Here is a tiny trained network, its code and every weight. The questions are about switching its units off for an input and a target symbol, where a switched-off unit gives its printed mean instead of its output.

import numpy as np


def w(rows, s, z=0):
    codes = np.array(rows[::2]) - 128.0
    scale = np.full(codes.shape[1], s)
    scale[-1] = z or s
    return codes * scale


def f(y):
    return y / 2 * (1 + np.tanh(0.7978845608 * (y + 0.044715 * y**3)))


def softmax(a):
    e = np.exp(a - a.max(-1, keepdims=True))
    return e / e.sum(-1, keepdims=True)


def log_softmax(a):
    a = a - a.max(-1, keepdims=True)
    return a - np.log(np.exp(a).sum(-1, keepdims=True))


def net(x, mask):
    ids = ['ΔΘΛΠΦΨΩαγεζημξστ'.index(c) for c in x.split()]
    T = len(ids)
    res = E[ids] + P[:T]
    u = 0
    for l in range(2):
        r = res
        for j in range(2):
            rows = slice(3 * j, 3 * j + 3)
            q, k, v = (r @ M[l][rows].T for M in (Q, K, V))
            z = softmax(np.where(np.tri(T) > 0, q @ k.T / 3**0.5, -1e9)) @ v
            o = O[l][rows]
            res = res + np.where(mask[u + j], z, o[:, -1]) @ o[:, :-1]
        u += 2
        y = f(res @ A[l][:, :-1].T + A[l][:, -1])
        res = res + np.where(mask[u : u + 4], y, B[l][:, -1]) @ B[l][:, :-1]
        u += 4
    return log_softmax(res[-1] @ U[:, :-1].T + U[:, -1])


Q, K, V, O, A, B = {}, {}, {}, {}, {}, {}
E = w([
[82,88,134,132,136,149,103,72,170,164],'Δ',
[94,109,164,57,137,106,165,114,85,208],'Θ',
[139,122,142,192,166,162,59,132,170,155],'Λ',
[148,168,59,112,93,170,127,109,242,104],'Π',
[155,162,219,126,128,179,68,119,166,142],'Φ',
[95,11,90,113,162,58,132,118,157,113],'Ψ',
[109,171,128,151,154,122,68,123,244,95],'Ω',
[145,140,182,161,90,214,150,104,187,153],'α',
[117,166,102,47,128,140,169,73,163,135],'γ',
[148,95,63,139,151,137,131,227,123,157],'ε',
[140,117,156,119,133,209,91,71,118,146],'ζ',
[120,165,93,94,137,157,66,157,128,134],'η',
[130,86,102,44,91,127,114,102,116,183],'μ',
[154,53,175,106,125,127,65,132,120,162],'ξ',
[107,120,173,87,73,190,104,47,189,101],'σ',
[170,124,136,148,66,165,93,136,254,121],'τ',
],0.02)
P = w([
[118,165,166,125,115,81,183,193,113,124],'0',
[92,84,190,92,171,212,167,234,198,78],'1',
[83,124,94,116,189,84,73,88,143,191],'2',
[207,139,156,108,108,117,147,100,93,62],'3',
[159,24,173,100,192,254,143,163,125,39],'4',
[104,150,113,134,192,111,73,94,120,219],'5',
[252,133,154,108,105,147,126,32,62,16],'6',
],0.013)
Q[0] = w([
[66,78,118,185,86,148,137,145,106,207],'L0H0',
[153,107,115,133,96,40,92,141,69,179],'L0H0',
[211,190,128,98,144,129,157,82,199,122],'L0H0',
[172,96,214,91,171,127,134,132,188,135],'L0H1',
[49,137,143,119,113,109,94,139,67,158],'L0H1',
[156,88,129,5,188,213,118,175,104,70],'L0H1',
],0.018)
K[0] = w([
[50,123,149,90,145,197,182,183,163,96],'L0H0',
[46,103,117,98,146,166,83,153,181,218],'L0H0',
[151,193,101,203,57,77,125,103,134,169],'L0H0',
[195,141,249,160,145,68,136,55,112,123],'L0H1',
[79,139,170,53,117,150,126,172,61,144],'L0H1',
[208,167,64,128,129,79,95,97,27,69],'L0H1',
],0.016)
V[0] = w([
[181,130,109,128,179,133,139,98,141,155],'L0H0',
[121,170,118,105,117,123,101,124,127,136],'L0H0',
[117,109,123,107,151,173,138,154,131,94],'L0H0',
[109,98,131,44,76,165,119,121,130,191],'L0H1',
[122,124,160,120,92,148,148,168,103,7],'L0H1',
[59,74,177,167,142,129,112,90,119,113],'L0H1',
],0.013)
O[0] = w([
[111,114,117,152,118,161,130,128,90,138,145],'L0H0',
[102,86,95,123,145,101,135,147,103,108,127],'L0H0',
[119,181,177,123,113,166,112,64,169,93,184],'L0H0',
[131,129,82,89,20,189,88,116,118,173,254],'L0H1',
[137,162,97,126,143,69,191,254,126,122,146],'L0H1',
[251,76,117,89,145,146,91,92,155,135,101],'L0H1',
],0.0076,0.0074)
A[0] = w([
[178,81,225,229,4,30,116,133,132,109,26],'L0N0',
[131,149,86,163,80,71,76,42,86,192,51],'L0N1',
[104,131,106,199,185,177,50,153,171,90,111],'L0N2',
[159,64,171,94,209,183,112,144,174,150,3],'L0N3',
],0.011,0.0035)
B[0] = w([
[9,107,190,148,138,145,133,129,120,64,160],'L0N0',
[142,117,120,146,157,83,152,193,155,108,254],'L0N1',
[130,121,145,90,117,136,153,95,113,133,215],'L0N2',
[83,154,67,118,121,116,171,158,109,138,249],'L0N3',
],0.014,0.0089)
Q[1] = w([
[74,142,200,2,54,134,224,193,86,79],'L1H0',
[188,178,82,96,169,206,101,159,128,67],'L1H0',
[103,92,192,95,195,199,157,243,151,68],'L1H0',
[112,145,104,209,106,28,16,48,98,234],'L1H1',
[114,154,114,234,127,52,124,90,158,141],'L1H1',
[109,137,57,170,85,74,175,82,103,191],'L1H1',
],0.0097)
K[1] = w([
[182,103,137,104,65,116,200,111,5,37],'L1H0',
[181,156,116,162,113,119,130,116,115,80],'L1H0',
[165,104,174,146,131,125,179,170,96,84],'L1H0',
[65,111,137,98,156,154,95,145,183,235],'L1H1',
[86,138,118,119,173,162,122,167,199,150],'L1H1',
[143,143,114,137,129,116,117,150,168,159],'L1H1',
],0.014)
V[1] = w([
[125,107,141,158,55,88,132,74,59,104],'L1H0',
[221,137,117,187,95,84,198,123,168,122],'L1H0',
[132,126,111,182,174,135,57,146,127,127],'L1H0',
[174,171,187,108,144,157,67,245,139,144],'L1H1',
[119,147,187,101,200,137,99,83,25,206],'L1H1',
[149,185,43,70,156,119,38,145,116,66],'L1H1',
],0.013)
O[1] = w([
[141,183,134,85,94,148,114,215,89,172,62],'L1H0',
[110,120,147,47,180,121,185,116,146,188,53],'L1H0',
[111,208,107,99,143,147,134,96,123,29,15],'L1H0',
[243,161,126,66,206,189,133,185,143,70,174],'L1H1',
[19,168,95,75,220,220,145,144,65,212,1],'L1H1',
[74,163,149,128,131,114,92,173,254,125,93],'L1H1',
],0.0073,0.0099)
A[1] = w([
[219,139,181,164,164,137,52,65,32,108,109],'L1N0',
[97,212,91,183,227,2,63,202,147,183,119],'L1N1',
[196,171,158,222,125,38,148,136,149,140,2],'L1N2',
[160,163,27,134,65,121,181,91,71,197,153],'L1N3',
],0.0087,0.0044)
B[1] = w([
[109,148,159,174,129,102,150,136,173,250,186],'L1N0',
[146,134,121,110,98,154,103,89,71,128,169],'L1N1',
[89,157,100,100,157,221,146,117,104,136,244],'L1N2',
[132,188,176,145,164,80,76,106,133,111,209],'L1N3',
],0.012,0.011)
U = w([
[172,51,54,211,194,119,14,45,161,156,254],'Δ',
[145,103,72,105,155,249,18,48,115,244,184],'Θ',
[45,142,109,155,182,138,141,97,63,134,110],'Λ',
[91,96,179,180,108,204,106,101,96,65,44],'Π',
[154,87,55,148,187,164,169,182,37,100,126],'Φ',
[86,210,114,114,80,9,153,137,146,134,89],'Ψ',
[79,43,80,165,149,53,201,184,82,94,115],'Ω',
[214,73,171,80,153,51,119,99,19,141,140],'α',
[30,41,110,141,100,157,74,218,106,178,98],'γ',
[112,74,255,79,188,116,127,82,89,26,104],'ε',
[28,188,40,88,106,157,195,161,148,187,69],'ζ',
[87,115,179,172,221,124,52,226,192,115,107],'η',
[159,64,223,58,67,163,77,90,103,111,63],'μ',
[127,193,105,128,108,132,42,137,73,76,103],'ξ',
[150,123,34,99,83,59,166,219,138,183,92],'σ',
[189,130,86,165,86,128,206,84,73,188,74],'τ',
],0.0048,0.0062)

Each question gives the input, a string of symbols that net reads in full, and the target symbol t.
The units are the heads (3 rows each of Q, K, V and O) and the neurons (one row each of A and B). Each row of codes is followed by its name. A weight is (code - 128) times the scale printed after its matrix; where a second scale follows, it is the last column's (O, A, B and U).
mask holds one flag per unit, layer by layer, with each layer's heads first. A switched-off unit (its flag False) gives its mean, the last column of its rows in O or B, instead of its output. The means were averaged over made-up inputs and are rounded, as every weight is.
A unit's drop is (log p(t) with every unit on - log p(t) with that unit switched off) / (log p(t) with every unit on - log p(t) with every unit switched off).
The circuit of an input: a set's keep is (log p(t) with only the set's units on - log p(t) with every unit switched off) / (log p(t) with every unit on - log p(t) with every unit switched off). Starting from all 12 units, units are removed one at a time, each time the one whose removal leaves the highest keep (on an exact tie, the one counted first), for as long as the keep stays at least 0.8.
units of the circuit, in order: the units of the circuit, biggest drop first
most important unit: the unit with the biggest drop
top k neurons: the k neurons with the biggest drops, biggest first
k most important neurons of layer l: the k neurons of layer l with the biggest drops, biggest first
which heads matter: for each layer, one digit per head in row order, 1 if its drop is at least 0.15 and else 0, layers parted by /
input Φ γ Θ Δ, target Δ: units of the circuit, in order	[L1H0 L0N3 L0N2]
input η Θ Φ γ ε, target γ: which heads matter	11 / 11
input Φ σ η, target Δ: which heads matter	01 / 10
input Θ Π Λ γ Θ, target γ: most important unit	L1H1
input Δ μ ε, target Δ: units of the circuit, in order	[L0H1 L1N2]
input γ ξ Θ ζ Φ, target ζ: top 2 neurons	[L0N3 L0N1]
input η Λ Φ γ ξ ε Ω, target ε: units of the circuit, in order	[L0H1 L1H0]
input α σ ξ Δ σ, target Δ: top 2 neurons	[L0N3 L1N3]
input Θ Ψ ξ Ω μ, target Ω: units of the circuit, in order	[L0H1 L0N3]
input μ ξ γ γ σ Θ, target Δ: units of the circuit, in order	[L0N1 L0H1]
input Θ Ω ξ Π ξ γ Π, target ζ: units of the circuit, in order	[L1N2 L1H1 L0H1]
input γ ξ τ Θ ξ, target Θ: top 2 neurons	[L0N1 L0N0]
input Φ ξ Φ τ Δ, target τ: top 2 neurons	[L0N0 L1N0]
input ξ ε ξ Θ ζ, target Θ: which heads matter	01 / 11
input Λ Ψ ξ ξ Λ, target ξ: which heads matter	00 / 10
input Λ Δ ε, target Δ: which heads matter	01 / 10
input ξ τ Φ Φ η, target Φ: units of the circuit, in order	[L0H1 L1H1 L0N3]
input Θ Ψ Ω ξ Φ μ, target Δ: 2 most important neurons of layer 0	[L0N1 L0N3]
input Π η α Θ Φ, target Θ: units of the circuit, in order	[L1H1]
input Φ Θ Φ Θ, target α: which heads matter	01 / 10
input Δ Ω ξ Δ, target Δ: most important unit	L1H0
input Δ α Θ ξ ξ ξ η, target ξ: which heads matter	01 / 11
input γ Φ Θ Ω γ, target Ω: units of the circuit, in order	[L0H1 L0N3 L1H0]
